Here is a tiny trained network, its code and every weight. The questions are about switching its units off for an input and a target symbol, where a switched-off unit gives its printed mean instead of its output.

import numpy as np


def w(rows, s, z=0):
    codes = np.array(rows[::2]) - 128.0
    scale = np.full(codes.shape[1], s)
    scale[-1] = z or s
    return codes * scale


def f(y):
    return np.maximum(y, 0)


def softmax(a):
    e = np.exp(a - a.max(-1, keepdims=True))
    return e / e.sum(-1, keepdims=True)


def log_softmax(a):
    a = a - a.max(-1, keepdims=True)
    return a - np.log(np.exp(a).sum(-1, keepdims=True))


def net(x, mask):
    ids = ['αβγδεηθλμξστφω'.index(c) for c in x.split()]
    T = len(ids)
    res = E[ids] + P[:T]
    r = res
    for j in range(2):
        rows = slice(3 * j, 3 * j + 3)
        q, k, v = (r @ M[0][rows].T for M in (Q, K, V))
        z = softmax(np.where(np.tri(T) > 0, q @ k.T / 3**0.5, -1e9)) @ v
        o = O[0][rows]
        res = res + np.where(mask[j], z, o[:, -1]) @ o[:, :-1]
    y = f(res @ A[0][:, :-1].T + A[0][:, -1])
    res = res + np.where(mask[2:14], y, B[0][:, -1]) @ B[0][:, :-1]
    return log_softmax(res[-1] @ U[:, :-1].T + U[:, -1])


Q, K, V, O, A, B = {}, {}, {}, {}, {}, {}
E = w([
[121,184,65,63,135,88],'α',
[91,81,146,165,142,193],'β',
[188,116,89,131,188,67],'γ',
[134,122,78,198,114,109],'δ',
[47,133,118,209,76,161],'ε',
[55,228,77,118,135,168],'η',
[2,80,184,96,96,180],'θ',
[153,126,92,170,165,150],'λ',
[98,36,161,69,175,97],'μ',
[125,150,64,108,115,92],'ξ',
[55,146,95,123,66,124],'σ',
[183,128,72,102,154,63],'τ',
[95,85,93,167,86,98],'φ',
[112,171,97,7,151,85],'ω',
],0.0089)
P = w([
[133,174,175,100,60,65],'0',
[83,35,9,102,59,204],'1',
[89,132,15,56,111,152],'2',
[90,207,172,212,222,1],'3',
[116,132,120,188,191,113],'4',
[148,64,13,43,104,233],'5',
[123,207,96,140,206,200],'6',
[87,136,151,216,219,114],'7',
[100,166,144,166,210,234],'8',
],0.0067)
Q[0] = w([
[116,159,211,153,129,10],'head 1',
[139,45,31,2,21,201],'head 1',
[171,140,123,78,201,212],'head 1',
[163,164,235,228,200,38],'head 2',
[174,92,41,70,78,185],'head 2',
[112,32,130,106,92,139],'head 2',
],0.0071)
K[0] = w([
[136,41,61,86,45,137],'head 1',
[113,182,239,165,148,25],'head 1',
[133,191,116,192,212,152],'head 1',
[114,56,17,98,83,187],'head 2',
[108,203,208,177,112,2],'head 2',
[112,202,110,115,136,60],'head 2',
],0.0084)
V[0] = w([
[61,1,201,99,118,98],'head 1',
[226,110,98,123,93,20],'head 1',
[143,252,96,215,126,177],'head 1',
[139,105,160,253,57,144],'head 2',
[181,79,188,149,249,85],'head 2',
[147,77,138,223,91,204],'head 2',
],0.008)
O[0] = w([
[148,215,119,43,179,211,172],'head 1',
[66,254,195,230,124,16,81],'head 1',
[142,11,121,125,87,33,82],'head 1',
[56,115,77,31,161,40,34],'head 2',
[53,142,168,220,252,127,2],'head 2',
[75,74,81,49,173,102,26],'head 2',
],0.0075,0.003)
A[0] = w([
[142,101,140,110,175,191,254],'neuron 1',
[108,145,63,151,109,72,157],'neuron 2',
[254,46,72,123,117,126,224],'neuron 3',
[63,105,217,82,194,147,233],'neuron 4',
[73,159,151,166,163,52,192],'neuron 5',
[126,112,60,195,160,140,176],'neuron 6',
[163,130,110,21,124,98,154],'neuron 7',
[203,120,106,140,180,96,183],'neuron 8',
[142,129,214,107,86,161,208],'neuron 9',
[78,145,178,69,99,70,200],'neuron 10',
[138,169,124,122,111,186,142],'neuron 11',
[93,188,152,137,225,108,212],'neuron 12',
],0.0064,0.0046)
B[0] = w([
[127,164,44,137,111,157,254],'neuron 1',
[98,62,156,117,218,65,164],'neuron 2',
[63,189,96,115,20,118,243],'neuron 3',
[144,113,1,192,164,136,201],'neuron 4',
[63,151,124,160,134,111,161],'neuron 5',
[82,229,95,96,110,135,180],'neuron 6',
[78,153,118,152,85,136,193],'neuron 7',
[55,143,69,99,76,168,164],'neuron 8',
[164,179,73,151,96,106,203],'neuron 9',
[25,245,121,108,106,72,168],'neuron 10',
[169,187,152,129,135,150,199],'neuron 11',
[87,151,70,206,156,119,192],'neuron 12',
],0.0055,0.0062)
U = w([
[206,138,133,177,89,105,110],'α',
[120,113,61,126,154,136,236],'β',
[87,120,112,183,176,107,67],'γ',
[96,119,116,112,168,81,90],'δ',
[68,122,136,63,130,118,65],'ε',
[177,93,114,127,58,108,95],'η',
[188,155,114,28,133,186,28],'θ',
[100,109,122,126,165,97,132],'λ',
[173,161,86,155,207,164,141],'μ',
[142,136,145,137,121,111,69],'ξ',
[72,205,96,138,68,126,254],'σ',
[106,145,145,169,145,100,62],'τ',
[89,152,157,86,155,123,86],'φ',
[255,149,150,181,91,142,72],'ω',
],0.0062,0.003)

Each question gives the input, a string of symbols that net reads in full, and the target symbol t.
The units are the heads (3 rows each of Q, K, V and O) and the neurons (one row each of A and B). Each row of codes is followed by its name. A weight is (code - 128) times the scale printed after its matrix; where a second scale follows, it is the last column's (O, A, B and U).
mask holds one flag per unit, heads first, then neurons. A switched-off unit (its flag False) gives its mean, the last column of its rows in O or B, instead of its output. The means were averaged over made-up inputs and are rounded, as every weight is.
A unit's drop is (log p(t) with every unit on - log p(t) with that unit switched off) / (log p(t) with every unit on - log p(t) with every unit switched off).
The circuit of an input: a set's keep is (log p(t) with only the set's units on - log p(t) with every unit switched off) / (log p(t) with every unit on - log p(t) with every unit switched off). Starting from the 12 units with the biggest drops (on a tie, the unit counted first), units are removed one at a time, each time the one whose removal leaves the highest keep (on an exact tie, the one counted first), for as long as the keep stays at least 0.8.
units of the circuit, in order: the units of the circuit, biggest drop first
k most important neurons: the k neurons with the biggest drops, biggest first
which heads matter: for each layer, one digit per head in row order, 1 if its drop is at least 0.15 and else 0, layers parted by /
drop of u: that unit's drop, to one decimal
input θ η α μ ω τ, target μ: which heads matter => 11
input ω η δ μ θ ξ, target μ: units of the circuit, in order => (head 2; head 1; neuron 3)
input θ ω β, target θ: units of the circuit, in order => (head 1; head 2)
input θ φ θ, target θ: units of the circuit, in order => (head 1)
input θ μ ε η, target μ: which heads matter => 10
input θ ξ θ, target θ: which heads matter => 10
input δ ξ ω μ ω θ, target μ: which heads matter => 11
input θ φ η μ δ ω, target μ: units of the circuit, in order => (head 2; head 1; neuron 3; neuron 4)
input μ ω θ μ θ μ μ μ θ, target μ: 2 most important neurons => (neuron 4; neuron 3)
input ξ μ ε λ, target μ: 2 most important neurons => (neuron 3; neuron 12)
input θ θ μ, target θ: which heads matter => 10
input μ μ τ γ, target μ: 2 most important neurons => (neuron 3; neuron 12)
input θ β ω, target θ: drop of head 2 => 0.1
input μ τ θ α τ γ μ μ μ, target μ: drop of head 2 => 0.3
input τ ω δ μ σ β, target μ: drop of head 1 => 0.4
input μ ξ β, target μ: drop of neuron 3 => 0.2
